(in the rows, 128 means zero)
Each row of numbers stands for one element and depends on some of the facts below. Use the named rows to name the rest.

There are 2 kinds of fact about the elements: gromiser, vubo.
gromiser: refers to; vubo: points at
gromiser(bamitron, sibril); gromiser(brebru, lobak); gromiser(brebru, plapla); gromiser(brebru, klidrusol); gromiser(brebru, steva)
gromiser(brebru, skedi); gromiser(brebru, klebru); gromiser(daklem, naregrik); gromiser(daklem, lukluk); gromiser(destora, biskagrem)
gromiser(destora, serubru); gromiser(destora, klidrusol); gromiser(destora, ropen); gromiser(destora, vitrum); gromiser(destora, neskom)
gromiser(dogrem, brigras); gromiser(drafor, drekle); gromiser(drafor, natra); gromiser(drafor, kiklil); gromiser(drafor, vigregos)
gromiser(draplati, kiklil); gromiser(draplati, diflonam); gromiser(draplati, skastu); gromiser(draplati, voflo); gromiser(draplati, lipon)
gromiser(drastelol, broki); gromiser(drastelol, putraskar); gromiser(drastelol, pobe); gromiser(drastelol, neskom); gromiser(dugi, grestir)
gromiser(fegen, plesto); gromiser(fegen, kesuver); gromiser(fegen, voflo); gromiser(fegen, groflun); gromiser(fegu, skastu)
gromiser(fegu, bruva); gromiser(fegu, komo); gromiser(fusi, putraskar); gromiser(fusi, ziklok); gromiser(gadar, beske)
gromiser(gadar, trites); gromiser(gadar, pake); gromiser(gadar, luklak); gromiser(gadar, mitu); gromiser(gadar, gavi)
gromiser(gesak, luskun); gromiser(gesak, doder); gromiser(gesak, stevun); gromiser(gesak, kazar); gromiser(grebron, brigras)
gromiser(grebron, kiklil); gromiser(grebron, grabitas); gromiser(grebron, ropen); gromiser(grebron, grire); gromiser(grebron, drovil)
gromiser(grebron, sibril); gromiser(ketas, tupaflun); gromiser(ketas, luskun); gromiser(kifa, librem); gromiser(kifa, gupla)
gromiser(kisil, bruva); gromiser(kisil, mebu); gromiser(kisil, lukluk); gromiser(melo, kazar); gromiser(melo, grire)
gromiser(melo, mudedo); gromiser(nedol, mitu); gromiser(nedol, klidun); gromiser(nesen, biskagrem); gromiser(nesen, zoze)
gromiser(nesen, vonek); gromiser(nesen, ziklok); gromiser(nesen, bregul); gromiser(nesen, volas); gromiser(nesen, grire)
gromiser(niklus, beske); gromiser(niklus, stimo); gromiser(niklus, gregotuk); gromiser(niste, listom); gromiser(nupor, plapla)
gromiser(nupor, vitrum); gromiser(pleplal, plunar); gromiser(pleplal, flutrupel); gromiser(pleplal, plobral); gromiser(plikal, truzok)
gromiser(plikal, mipli); gromiser(plikal, dristo); gromiser(rara, veplipan); gromiser(rara, resa); gromiser(rara, mudedo)
gromiser(roklosu, kosun); gromiser(setok, grestir); gromiser(setok, vonek); gromiser(setok, volas); gromiser(setok, lipon)
gromiser(skego, broki); gromiser(skego, luskun); gromiser(skego, fledol); gromiser(skego, zeskim); gromiser(skiskes, tupaflun)
gromiser(skiskes, trites); gromiser(skiskes, pobe); gromiser(skiskes, zutrir); gromiser(sosta, plunar); gromiser(sosta, bruklatrur)
gromiser(sosta, begro); gromiser(stadral, komo); gromiser(stamol, drekle); gromiser(stamol, fledol); gromiser(stamol, fusken)
gromiser(stamol, ziklok); gromiser(stamol, kloklas); gromiser(statok, plapa); gromiser(statok, fledol); gromiser(statok, fusken)
gromiser(statok, mive); gromiser(statok, skedi); gromiser(stetri, plotil); gromiser(stetri, trites); gromiser(stoskan, luklak)
gromiser(stoskan, mudedo); gromiser(tiplar, kosun); gromiser(tiplar, grakel); gromiser(tiplar, pligan); gromiser(tiplar, flebal)
gromiser(tiplar, triru); gromiser(tiplar, klidrusol); gromiser(tiplar, grire); gromiser(tobrul, sobrak); gromiser(tobrul, klizopas)
gromiser(tobrul, paflis); gromiser(tralas, makel); gromiser(tralas, klekul); gromiser(tralas, skedro); gromiser(trogun, mupo)
gromiser(trogun, mive); gromiser(trogun, stevun); gromiser(trogun, klutri); gromiser(trogun, bruva); gromiser(trogun, lipon)
gromiser(trostasem, gesu); gromiser(trostasem, luklak); gromiser(trostasem, didrek); gromiser(trostasem, bikir); gromiser(turel, ropen)
gromiser(turel, klidun); gromiser(turel, klebru); gromiser(vetamum, mupo); gromiser(vetamum, plobral); gromiser(vetamum, klebru)
gromiser(zedu, flebal); gromiser(zekape, ziklok); gromiser(zekape, volas); vubo(bamitron, brostogra); vubo(begro, tiplar)
vubo(bogrul, grabitas); vubo(brebru, fegu); vubo(brigras, nedol); vubo(brodel, fusi); vubo(bruklatrur, plove)
vubo(bruva, ruve); vubo(daklem, mudedo); vubo(degir, tupaflun); vubo(delopar, mitu); vubo(destora, trebrum)
vubo(didrek, lobak); vubo(diflonam, plunar); vubo(doder, pligan); vubo(drafor, stevun); vubo(drekle, makel)
vubo(drilur, klidun); vubo(dristo, fegen); vubo(drovil, naregrik); vubo(famovir, skoton); vubo(fegen, skiskes)
vubo(fegu, brigras); vubo(flebal, klekul); vubo(fledol, daklem); vubo(flibrel, mive); vubo(fusi, plesto)
vubo(gesak, sosta); vubo(gesu, pidrar); vubo(grabitas, zedu); vubo(gradem, plotil); vubo(gragra, grakel)
vubo(graraguk, mipli); vubo(grebron, plapa); vubo(grire, putraskar); vubo(grubrom, bogrul); vubo(gupla, dorok)
vubo(guvor, triru); vubo(kazar, stetri); vubo(kesuver, drovil); vubo(ketas, plobral); vubo(kifa, piplun)
vubo(kisil, gregotuk); vubo(kledi, klutri); vubo(klekul, statok); vubo(klidrusol, graraguk); vubo(klidun, serubru)
vubo(klutri, klidrusol); vubo(kolom, grubrom); vubo(komo, skastu); vubo(kosun, vigregos); vubo(listom, pake)
vubo(luskun, trites); vubo(matil, brodel); vubo(mipli, famovir); vubo(mitu, niklus); vubo(mive, bruklatrur)
vubo(mudedo, kazar); vubo(mupo, lipon); vubo(natra, bregul); vubo(nedol, vetamum); vubo(nesen, destora)
vubo(niklus, flebal); vubo(nupor, mupo); vubo(pake, pobe); vubo(pako, neskom); vubo(pidrar, paflis)
vubo(piplun, plapla); vubo(plapa, flibrel); vubo(plapla, grebron); vubo(pleplal, tralas); vubo(plesto, niste)
vubo(pligan, trogun); vubo(plobral, gragra); vubo(plove, kolom); vubo(plunar, matil); vubo(rara, bamitron)
vubo(resa, vonek); vubo(serubru, gristil); vubo(skastu, delopar); vubo(skedi, beske); vubo(skiskes, brebru)
vubo(stadral, setok); vubo(statok, resa); vubo(steva, stadral); vubo(stimo, doder); vubo(sumenar, broki)
vubo(tiplar, voflo); vubo(tobrul, zekape); vubo(trebrum, kiklil); vubo(trogun, komo); vubo(truzok, trostasem)
vubo(veplipan, drilur); vubo(vigregos, gavi); vubo(vitrum, gesu); vubo(voflo, kesuver); vubo(volas, mebu)
vubo(vonek, librem); vubo(zedu, gesak); vubo(zekape, fledol); vubo(zutrir, lukluk)

Some rows with their names:
[128 133 134 122 122 132 128 143 124 120 127 124 132 133 121 123 135 123
 130 129 129 124 131 114 142 117 131]: mupo
[155 150 125 180 111  96 153 153 170 185 116 153 164 134 101 128 101  95
 105  65 163 125 144 200 121 152 104]: trogun
[124 127 133 121 123 131 127 135 117 130 131 122 125 129 117 129 130 124
 130 134 124 122 133 117 129 126 127]: kloklas
[125 128 130 122 122 135 125 136 120 126 128 120 123 128 122 126 125 129
 131 131 126 129 128 121 133 123 125]: skedro
[112 134 127 117 124 139 133 154 117 108 115 128 119 138 126 117 129 127
 142 127 132 128 123 106 146 125 139]: klidun
[117 110 129 102 126 134 148 129 116 130 138 117 134 125 126 145 131 129
 139 129 115 129 127 112 134 130 126]: broki
[116 107 119 138 138 116 142 115 140 126 143 153 129 136 143 124 139 125
 127 120 142 126 115 121 118 148 134]: drastelol
[123 114 130 106 119 136 154 127 117 127 135 124 121 128 127 138 134 127
 140 133 110 122 133 113 129 132 129]: putraskar
[136 129 131 129 116 140 127 135 124 128 123 130 107 132 127 125 127 126
 134 138 116 123 130 126 131 122 119]: grestir
[133 120 130 103 123 137 143 138 124 125 124 119 133 124 131 141 134 128
 133 131 110 130 127 118 145 118 126]: mebu
[133 103  83 178 113 157  73  44 133 121  93  70 128 130 105 116  96  82
 142 131 143 108 158  82 140 127 100]: dristo
[147 124 122 138 111  94 208 139 152 173 123 139 182 118 121 160 111 102
 116  60 129 132 157 185 121 183 124]: statok
[108 101 115 142 153 109 113 127 133 141 147 156 139 142 131 119 129 122
 115 122 170 125 100 112 111 138 125]: ketas
[124 131 131 121 123 134 126 135 120 130 126 121 125 128 120 130 124 129
 134 130 126 128 129 122 132 124 127]: sobrak
[116 172 168  94 171 148 132  73 148 118 118  94 150  84 137 117 140 164
 142 176 109  95 124 195  60  90 161]: plove
[108 167 124 127 167 157 159 136 131 116 185 108  53 131 126 192 158 126
  43 148 159 165 171 104 158 103  97]: famovir
[120 124 133 118 126 132 127 136 117 134 132 121 130 131 119 132 127 127
 131 131 129 126 128 117 128 125 126]: zeskim

Name these rows:
No name comes twice in this set of rows, the named rows included.
[116 113 127 104 121 141 149 131 119 128 135 121 121 127 132 144 128 132
 143 126 117 133 118 112 132 127 126] -> pobe
[145 124 118 147 142 113 109 137 161 131 127 160 137 144 135 111 140 114
 111 129 151 115 114 127 135 116 117] -> kisil
[128 118 130 105 131 138 136 136 115 121 123 128 122 127 133 146 130 133
 142 139 104 134 117 125 154 132 115] -> kiklil
[ 98 189 164 153 158 132  79  99 142 121 119 113 132 111 104  84 130 147
 131 167 163  98 128 177  71  91 154] -> plapla
[141 119 130  70 168 129 196  80 163  99 124 120 170  93 192 151 164 153
 141 133  77 115 124 161 111 127 164] -> sosta
[148 123 107 143 147 102 104 137 125 128 116 153 129 133 143 102 124 126
  90 127 154 137 130 116 115 133 143] -> rara
[133 116 116 135 141 117 131 121 141 121 132 148 132 136 147 122 137 127
 120 123 136 129 121 125 130 139 134] -> plikal
[131 116 128 101 129 134 140 135 121 129 131 119 137 123 128 142 133 128
 131 130 111 128 128 115 141 123 126] -> stevun
[136  86  62 192 131 139  97   6 155  87  88  73 165 134 140 114 118  70
 139 107 143 109 170  72 166 157 125] -> brebru
[117 131 124 156 143 109 117 128 138 112 128 153 132 145 135 105 136 122
 121 121 157 128 121 124 137 142 139] -> nupor

The same elements again, as new rows of numbers:
Some elements and their rows:
[114  96 126 123  70 119 129 114 126 123 124 113 134 134 143  74 148 102
 150  99  94 187 133  91 124 130 113]: kifa
[124 134 133 126 109 121 113 130 126 120 127 121 128 132 134 127 120 124
 119 144 109 137 135 111 126 124 129]: nupor
[121 138 133 129 118 133 112 132 126 126 131 131 123 121 131 121 126 127
 121 132 130 112 127 130 124 124 117]: bamitron
[135 132 127 132 121 132 128 130 132 128 128 137 128 130 130 136 127 135
 121 126 129 129 128 115 129 128 125]: plesto
[135 132 128 129 129 130 136 131 133 135 126 137 128 133 127 133 128 134
 132 117 119 112 117 143 131 130 130]: lobak
[135 135 129 129 124 132 135 129 134 135 129 134 126 131 128 133 125 131
 128 118 124 110 115 142 129 129 128]: neskom
[136 126 126 130 124 126 132 127 127 123 127 126 128 126 132 131 125 127
 120 140 127 151 136 103 129 130 122]: degir
[124 133 132 132 116 133 108 131 131 121 134 135 126 136 132 132 124 134
 117 132 132 123 134 111 124 121 126]: fegen
[132 130 126 130 135 138 133 130 135 133 130 137 132 138 128 133 132 134
 131 117 123 112 123 144 127 129 129]: stevun
[134 129 127 131 129 127 132 129 127 129 126 131 128 130 128 132 129 132
 128 128 131 136 128 118 129 130 129]: bikir
[132 128 124 129 125 126 131 126 127 121 127 128 128 122 130 130 125 130
 118 141 127 149 135 100 129 132 120]: natra
[134 132 128 131 131 133 131 130 132 134 129 138 127 132 126 133 129 134
 129 115 127 113 118 137 129 128 131]: brostogra
[106 121 125 133 178 119 153 130 138 120  97 112 127  87 129 114 116 113
 166 146 160  97 119 152 119 109 161]: niklus
[122  94 120 119 100 135 153 123 119 135 146 106 134 124 141  98 145 123
 157  96  85 163 119 118 138 134 115]: plapa
[123  99 125 112 125 136 158 131 104 136 171  94 126 125 140 120 144 126
 146 108 111 144 124 155 147 138 116]: bruklatrur
[124 118 125 123 122 123 113 123 123 123 129 131 125 109 124 132 116 130
 115 133 138 151 140  88 131 131 134]: volas
[119 124 132 128 120 126 108 129 127 124 135 131 123 125 126 124 126 132
 125 127 139 124 133 125 127 121 133]: dugi

Rows to name:
No name comes twice in this set of rows, the named rows included.
[104 105 130 119  80 130 130 125 115 131 137 115 126 104 147  72 143 111
 150  95  89 142 118 121 129 131  95] -> grebron
[124 121 126 119 123 131 114 123 125 133 129 132 128 114 117 136 112 128
 117 119 132 135 131  99 128 130 144] -> ziklok

The same elements again, as new rows of numbers:
Some elements and their rows:
[135 133 131 143 106 126 166 142 112 129 100 119 140 121 159 104 126 126
 123 135 155 140 147  96 115 142 124 114 151 130 136 147]: flibrel
[126 125 131 146 130 135 138 128 126 118 127 127 139 137 104 120 136 142
 124 143 129 121 144 137 117 122 115 118 150 142 109 105]: vitrum
[129 123 122 100 140 131 107 137 143 127 127 125 137 139 122 128 128 131
 128 115 144 113 114 152 107 125 125 121 135 136 112 116]: lipon
[132 125 132 117 146 132 142 139 134 128 129 125 105 133 125  97 133 131
 127 135 111 125  99 110 116 119  99 125 139 108 139 108]: skego
[114 141 119 136 105 152  82 129 101 118 155 117 123 131 133 122 131 114
 142 147  84 101 119 109 110 122 152 130 132 132  86 124]: brigras
[120 124 132 120 135 131 126 135 139 131 128 124 120 134 124 116 129 133
 124 129 132 121 128 119 119 120 106 126 143 120 123 123]: dugi
[131 126 139 133 122 132 135 132 144 119 125 121 121 132 109  98 137 137
 121 129 118 130 175 124 131 111 111 122 142 122 128 111]: pleplal
[117 119 132 125 132 130 116 137 132 127 124 126 132 134 119 116 133 133
 125 130 133 116 149 109 117 133 115 123 154 139 112 117]: natra
[129 118 151  80 134 135 113 114 129 125 121 125 136 124 108  99 134 132
 115 135 203 127 104  99 128 124 116 142 145 155  85 116]: diflonam
[130 126 127 132 122 134 142 137 136 121 128 126 111 131 124 127 131 137
 121 118 143 122 111 132 121 133 128 128 145 126 121 118]: sobrak
[117 116 120 125 114 105 125 146 170 137 129 144 108 120 120 101 134 151
 135 119 100 122  92 176 125 102 156 125 151 138 137 131]: famovir
[127 128 132 135 134 123 122 129 137 120 129 126 128 140 114 102 131 126
 131 136 114 126 161 145 124 109 100 125 140 119 127 126]: turel
[123 123 134 137 121 138 143 137 125 123 125 125 117 128 116 119 133 142
 117 122 138 123 136 120 123 133 131 126 150 134 116 113]: gupla
[123  84 127 122 152 141 232 144 161 113 135 119 136 162 115 132 127 123
 116 129  92 124 147  90 107 134 136 113 135 156 119  86]: fledol
[128 125 124 125 138 143 150 143 120 126 126 125 127 125 121 108 135 142
 118 135 129 119 127 125 114 130 116 124 146 146 115  96]: luskun
[121 127 124 133 125 131 145 141 122 118 126 127 113 121 119 112 129 135
 109 133 141 120 161 143 121 125 118 129 147 138 110 111]: didrek
[139 125 120 117 147 136 138 140 131 122 132 130 117 137 119 127 130 129
 130 130 131 125  81 137 106 131 123 124 139 131 124 108]: broki

Which element is each row?
No name comes twice in this set of rows, the named rows included.
[142 115 151  79 154 130 129 105 128 126 128 129 108 125 109  97 132 127
 120 151 198 140  25 100 126 119 105 149 135 133 106 115] -> fusi
[126 127 122 124 136 121 135 137 134 119 132 127  93 128 125 112 124 123
 115 128 129 124 120 154 122 110 106 132 133 111 133 132] -> trostasem
[124  96 121 126 150 121 211 140 158 107 140 125  94 160 123 123 118 111
 112 123  98 129 145 121 115 119 126 124 130 123 134 108] -> stetri
[127 128 126 133 139 118 131 138 126 116 130 129  94 129 120  93 126 122
 115 132 121 127 154 142 125 113 103 132 141 112 134 122] -> gadar
[121 142 120 139 117 149  99 140  95 113 153 118  77 120 134  88 135 109
 133 156  54 107 119  86 118 117 137 139 129 105 117 111] -> skiskes
[129 129 122 133 133 128 118 133 129 111 129 130 131 139 103 122 131 132
 119 133 137 119 149 161 115 119 115 121 144 133 117 113] -> klidun
[145 136 126 121 118 128 151 146 118 133  97 120 165 124 159  98 129 124
 129 133 151 137 155 100 103 141 123 104 146 142 129 137] -> mive
[121 127 124 127 133 126 144 133 129 122 127 126 102 119 126 104 124 129
 113 133 127 119 135 151 122 111 103 132 138 117 127 118] -> stoskan
[140 124 122 139 170 133 100 135 140 146 143 122 103 128 144 116 127 138
 142 111 120 143 151 115 132 121  84 121 133 106 121 109] -> statok
[127 127 127 132 136 133 137 128 134 119 128 129 133 141 106 129 133 135
 128 135 132 121 124 151 112 119 112 120 142 133 120 116] -> serubru
[111 144 137 143 138 133 118 125 130 118 120 123 118 145  90 133 134 148
 111 131 133 107 154 175 113 110  51 117 143  87 160 116] -> tiplar
[111 137 132 120 103 142  78 134 118 122 148 115  98 128 136 100 134 115
 136 137  79 102 137  76 123 121 142 137 133 112 110 128] -> fegen
[136 135 122 127 122 117 134 131 119 132 110 126 158 137 151 129 117 113
 139 128 158 136 122 136 101 129 122 114 141 129 125 155] -> grabitas
[121 127 130 135 128 131 151 124 130 126 128 122 123 131 125 121 130 140
 123 132 129 124 121 145 122 112 107 124 138 118 124 122] -> roklosu
[126 128 128 125 130 124 134 131 141 120 131 123  95 135 124 125 127 130
 124 112 129 126 106 127 121 121 121 129 136 103 140 132] -> tralas

Now the same elements, written a new way:
Some elements and their rows:
[104 130 109 151 133 104 130 121 130 114 124 107 123 155 165 140 122 128
 136 129 135 110 164 100 118 126]: melo
[114 127 131 120 100 125 139 144 150 111 127 121 116 120 138 154 126 133
 113 113 132 124 148 118 128 114]: niste
[198  84 167 108 122  70 103 159 128 158  91 120 158 183 108 157 104  77
 112 186 104  74 155 147 139 200]: brebru
[135 145 138 131  93 128 143 148 138 111 129 115 140 156 140 149 106 108
 147 118 119 115 136 108 148 129]: turel
[128 120 111 128 146 128 135 107 136 140 127 108 125 144 143 119 135 117
 150 147 144 107 156 107 120 122]: rara
[114 135 118 164 116 108 118 132 123 106 120 137 119 120 128 150 119 149
  91 111 110 136 125 139 115 137]: ziklok
[145 178 137 118 180 163  96 115 102 134 146 177 154 122 170 152 155 128
 163 114 107 132 122 141 113  98]: klutri
[126 103 118 132 108 133 150  93 116 112 124 132 116 139 140 133 120 120
 117 130  90 158 111  94 149 137]: luklak
[134 106 124 148 147 156 165 157 149 161 120  97 122 138  92 137 127 141
  93 131 147 149 147 151 133  96]: matil
[127 183 174 141  98  99 140  56 125 189 205 153 119 109 116  82 149 127
 181 144 126 127 127 242  98 118]: bogrul
[132  92 102 174 185 146 166 116 127 154 112 100 121 136 112 117 128 136
 109 136 118 166 133 137 135 106]: mudedo
[112 122 132 154 112 125 142 136 101  98 128 145 125 113 134 161 111 132
 111 133 120 138 119 140 135 129]: kiklil
[130 131 121 130  95 121 125 118 135 127 120 134 113 128 129 149 118 133
 108 111 100 156 123 110 120 129]: tupaflun
[129 122 122 127  93 132 145 108 129 111 127 137 118 136 130 138 113 123
 107 114  87 156 108 100 133 135]: trites
[128 122 124 125  89 133 141 110 133 113 125 130 118 131 134 142 117 126
 112 116  98 147 119 100 130 131]: plotil
[133 106 121 149 149 154 168 159 148 161 111  91 123 133  85 137 125 142
  91 127 146 157 148 152 135  99]: brodel
[149 220 139  94 188 208 107  90 118 101 181 190 154 111 211 145 163 130
 156  91  74 111 129 145 113 100]: graraguk

Which element is each row?
No name comes twice in this set of rows, the named rows included.
[179  53 178  99 122  64  93 143 103 166  78 145 135 158 106 171 118  94
 105 216 127  78 159 136 109 178] -> fegu

The same elements again, as new rows of numbers:
Known rows:
[133 134 142 145 132 110 129 124 133 139 126 114 164 126 129 128 133 137
 143 117 111 135 155 128 138 123 113 122 138 126 127 135 131 134 109 131]: degir
[163  88 108 193 191 168  40 120 113  59 151  99 129 146 103 111 126 136
 108 104  73 157  69 136  88 125 182 189 116 203  93 129  97 106  94 131]: brigras
[144 126 103 121 149 138 131 145 104 111 133 123 115 130 141 126 119 105
 139 106 106 117 114 123 128 138 132 136 143 112 146 142 144 118 131 128]: grestir
[133 135 181 235 178 129  82  93  92  83 169 111 146 119 106  73 165 128
 116 156  99 187 122 145  62 152 142 159 110 195  68 150  95 108 106 153]: fegen
[ 79 158 176 146 125 141 129 103 138 126 137 150 110 132 137 155 155 125
 102 174 164 134 136 169 137 137  84 127 121 144 100 119 166 122 141 114]: drastelol
[ 78 136 109 115 136 158 127 152 176 147 156 149 111 105 129 140 133 113
 148 172 167 165 120 128  80 132 164 160  80  83 135  85  77 145 192 132]: zedu
[138 107  76 143 140  93 113 120 127 177 128 100 147 120 127 147 129 138
 134 100 105 134 129 126 156 132 100 132 129 125 163 113 134 133 117 126]: veplipan
[131 139 126 124 148 115 133 138 141 141 116 113 184 124 134 133 127 135
 150 100  94 116 147 138 132 114 113 128 142 112 130 129 132 139  92 135]: truzok
[106 144 125 123  59 107 139 140 103 137 150 153 165  78 117  82 130  96
 123 125 139  62 159 127 154 141 206 121 142 157 116  89 168 165  68 146]: delopar
[151 138  99 134  61  83 154 153  65 109 145 125 109  87 129  55 112  88
 126 100 113  65 153  85 146 149 220 119 151 167 118 115 168 134  77 157]: skastu
[137 134  94 134  64  76 157 159  81 124 130 117 129  91 125  59 117 102
 127 100 106  69 168  88 147 132 199 115 140 165 131 112 167 155  66 155]: komo
[ 99 167 106 141 121 131 157 191 202 150 126 119 139 112 175 116 111 131
 161 140  99 172 184 136  72  93 116 148  90 120 122  87 111 113 150 143]: flibrel
[106 123 182 164 153 153  75  89 110  82 117 130 105 157  84 110 186 166
  86 173 159 161  96 109  85 128 177 139  59 187  60 173  69 144 122 139]: vetamum
[128 116  75 106  96 126 113 126 100 161 171 136 128  94 108  87 133 112
  99 135 149  90 106 114 144 147 201 116 125 118 155  80 157 167  91 124]: resa
[148 127 110 101 142 130 137 137  88 124 118 121 111 139 124  95 138 139
 129 134 128 131 125  88 113 139 149 103 108 101 138 161 111 129 133 140]: mebu
[150 119  98  92 141 178 118 129 122 142 124 129 106 157 132 122 132 147
  96 154 122 112 110 140 140 112 113  98 123 121 134 119 172 127 110 103]: tupaflun
[132 127 142 123 132 129 128 127 126 134 127 128 154 125 125 124 134 130
 139 136 122 125 135 127 121 126 122 121 133 115 133 125 121 136 120 131]: ritri

Which element is each row?
No name comes twice in this set of rows, the named rows included.
[128 128  70 119 149 134 129 148 117 137 101 115  97 167 152 141 141 137
 119 116  97 102 142 130 164 110  83 113 118 134 139 146 176 112  95 133] -> luskun
[131 140 150 148 125 100 147 123 100 133 130 119 122 119 123 102 142 128
 139 137 142 142 143 104 112 149 119 115 126 127 121 156 111 124 137 142] -> stadral
[ 88 174 145 181 123  85 157 152 190 155 129 116 169 106 160 131 140 130
 164 125  99 165 208 163 116 112  89 141 115 138 103 104 113 117 125 146] -> kifa
[115 134 142 151 134 121 137 119 105 126 151 141 123 121 125 131 146 113
 141 130 132 134 131 133 123 158 116 136 137 125 126 134 122 117 140 136] -> dugi
[153 111 108 100  29 110 121 134 125 150 140 127 126  90 109  79  94 133
  72 117 134  69 131 126 163 105 217 101 138 183 123  54 182 163  74 123] -> mitu
[155 113 100 103 143 139 141 143  76  92 123 111  81 137 134 106 107 114
 136 113 105 117 108  82 112 145 136 121 134 117 151 169 128 102 151 133] -> lipon
[135 128 115 188 201 143  63 122 132 112 128 101 196 144 116 102 157 147
 140 106  63 143 129 145  98 102 135 152 106 167  89 140 122 132  41 143] -> dristo
[139 104 122  87  95 133 123 135 149 101  76 113 102 156 124 154 100 154
 128  94 124 109 117 101 146  97 159 142 123 152 123 152  96 129 128 125] -> klebru
[143 109 164 203 153 147  47  84 139 109 145 116 128 145  93 100 164 166
  66 157 134 180  88 149  93 111 148 144  81 214  65 123  99 116 104 119] -> nedol
[122 133 128  82  85 143 129 138 107 131 156 152 172  82 117  76 131  99
 126 132 136  62 136 122 140 127 218 106 139 115 124  87 163 178  69 144] -> klekul

